-.36 .43 -.28 -.02 -.14 .33 -.42 -.50 -.05 -.14 -.07 .07 .08 -.03 -.33 .02 -.19 .02 .00 .23 .21 .17 .49 .08 -.45 .01 -.04 .53 -.17 -.01 .02 .04 -> [72], [4]
-.33 .28 -.11 -.17 -.14 .47 -.33 -.57 .00 -.11 .07 .02 .11 .05 -.34 -.07 -.25 .14 .08 .25 .05 .12 .39 .21 -.36 -.14 .03 .36 -.14 -.07 .15 -.34 -> [72], [3]
-.35 .01 -.01 -.01 -.08 .26 -.15 -.04 .05 -.06 -.14 .33 -.03 -.08 -.20 -.12 -.02 .17 -.03 -.05 .21 .22 .05 .13 -.18 -.04 -.20 -.02 .00 .02 -.20 -.11 -> [71], [5]
-.12 .20 -.14 -.01 -.08 .35 -.23 -.40 -.03 -.07 .22 -.03 .11 -.01 -.22 -.10 -.11 -.03 .06 .21 -.06 -.01 .21 .24 -.09 -.06 .10 .16 -.06 .00 .19 -.21 -> [72], [3]
-.31 .12 -.10 -.04 -.41 .12 -.28 -.02 -.09 -.09 -.25 .17 .07 -.14 -.37 -.09 .19 .22 -.02 -.04 .10 .22 .11 .08 -.24 -.08 -.24 .15 -.05 .09 -.13 -.14 -> [71], [5]
-.25 .12 .06 .13 -.06 .40 -.35 -.08 -.03 -.12 -.14 .25 -.05 -.08 -.27 -.10 -.03 .15 .00 -.16 .12 .19 .04 .08 -.16 -.18 -.18 .10 .02 -.06 -.01 -.15 -> [71], [5]
-.35 .07 -.01 -.04 -.19 .31 -.36 -.43 -.01 -.11 .04 .09 .00 .17 -.23 .04 -.21 .07 .14 .19 .13 .08 .30 .19 -.17 -.12 .03 .15 -.08 -.05 .00 -.26 -> [72], [3]
-.21 .11 .01 .00 -.07 .32 -.27 .08 -.05 -.06 -.17 .21 .02 -.09 -.31 -.07 .06 .04 -.06 .07 .29 .05 .01 .07 -.19 -.12 -.29 .13 .07 .16 -.21 -.08 -> [71], [5]
-.28 .13 -.10 .08 -.09 .23 -.19 -.08 .01 -.09 -.10 .18 -.01 -.02 -.13 -.11 .03 .16 -.03 .13 .13 .18 .11 -.09 -.24 -.15 -.17 .16 -.06 .06 -.17 -.07 -> [71], [2]
-.46 .29 -.24 -.13 -.12 .38 -.26 -.52 -.12 -.15 -.23 .06 .09 .04 -.31 .02 -.07 .02 .07 -.38 .17 .13 .58 .10 -.37 -.04 -.08 .17 -.06 .00 -.09 -.02 -> [69], [4]
-.24 .19 -.18 .06 -.10 .35 -.32 -.23 -.03 -.12 -.28 .21 .09 -.15 -.44 -.16 .02 .15 -.05 .05 .10 -.06 .30 .01 -.25 .00 -.21 .26 -.22 .17 -.06 -.01 -> [71], [4]
-.16 .36 -.33 .08 -.09 .24 -.33 -.33 -.12 -.08 .10 .11 .05 -.08 -.07 .03 -.06 .03 -.08 .25 .16 .10 .29 -.14 -.36 .08 -.04 .44 -.15 .07 -.02 .08 -> [72], [4]
-.17 .10 -.07 -.10 -.17 .45 -.22 -.29 .03 -.09 -.09 .08 .12 -.08 -.65 -.27 -.02 .01 .12 .00 -.05 .00 .32 .10 -.20 -.05 -.12 .25 -.08 -.02 .11 -.37 -> [71], [3]
-.38 .20 .04 .04 -.12 .32 -.29 -.24 .05 .11 .00 .25 -.02 -.06 -.24 -.04 -.09 -.01 -.04 -.05 .19 .23 -.16 -.02 -.18 -.19 -.11 -.04 -.01 .01 -.24 -.10 -> [71], [5]
-.46 .26 -.15 .02 -.13 .25 -.37 -.30 -.09 -.08 -.13 .11 .06 -.05 -.08 -.01 -.04 .21 -.01 .14 .23 .19 .25 .03 -.34 .05 -.05 .04 -.13 .02 -.26 .15 -> [72], [2]
-.25 .14 -.22 .03 -.10 .28 -.28 -.21 -.01 -.02 -.02 .43 .09 -.13 -.42 -.05 -.01 .17 -.17 -.03 .11 .16 .08 .02 -.33 -.04 -.25 .01 -.22 .02 .22 -.08 -> [71], [2]
-.23 .20 .05 .07 -.06 .40 -.34 .08 -.09 .03 -.17 .25 -.06 -.08 -.25 -.23 .07 .17 -.05 -.01 .21 .22 -.05 -.01 -.16 -.21 -.28 .15 -.16 .13 -.07 -.12 -> [71], [5]
-.38 .12 -.14 -.08 -.07 .37 -.28 -.32 -.11 -.24 .01 .27 -.07 .07 -.21 -.04 -.12 .16 .03 -.02 .33 .22 .51 .15 -.46 .03 .09 .19 .00 -.02 -.22 .01 -> [69], [5]
-.41 .18 .09 -.07 -.11 .38 -.21 -.21 .00 -.15 -.06 .22 -.06 .02 -.12 -.07 -.14 .16 .04 .05 .29 .25 .21 .12 -.11 -.16 -.06 .15 .02 -.02 -.16 -.01 -> [69], [5]
-.18 .09 -.19 -.24 .06 .24 -.18 -.11 -.09 -.02 -.13 .05 .17 -.15 -.64 -.08 .09 .06 .02 -.04 -.06 .09 .29 .15 -.31 .08 -.34 .20 -.05 .06 -.05 -.20 -> [71], [4]
-.38 .63 -.34 -.02 -.05 .36 -.15 -.27 -.17 -.09 .01 -.06 .08 -.03 -.27 -.15 .01 .09 -.04 .03 .17 .10 .44 -.08 -.48 .22 -.08 .23 -.03 -.06 -.14 .08 -> [69], [4]
-.45 -.02 .09 .11 -.03 .36 -.09 -.18 -.03 -.14 .09 .23 -.11 .09 -.01 -.16 -.19 .16 -.01 -.43 .23 .24 .25 .07 -.24 -.02 .15 .02 .06 -.13 -.30 .05 -> [69], [5]
-.51 .18 -.24 .02 -.12 .34 -.28 -.33 -.13 -.03 -.10 .15 .02 -.01 -.10 .03 -.11 .03 .01 .15 .28 .55 .36 .07 -.35 .05 -.02 .30 -.07 .00 -.12 .00 -> [72], [2]
-.30 .20 .07 .00 -.14 .33 -.22 -.30 .02 -.10 .01 .23 -.12 .09 -.04 .09 -.13 .27 .07 .10 .17 .25 .10 .19 -.20 -.08 .00 .05 -.15 -.09 -.16 -.07 -> [72], [5]
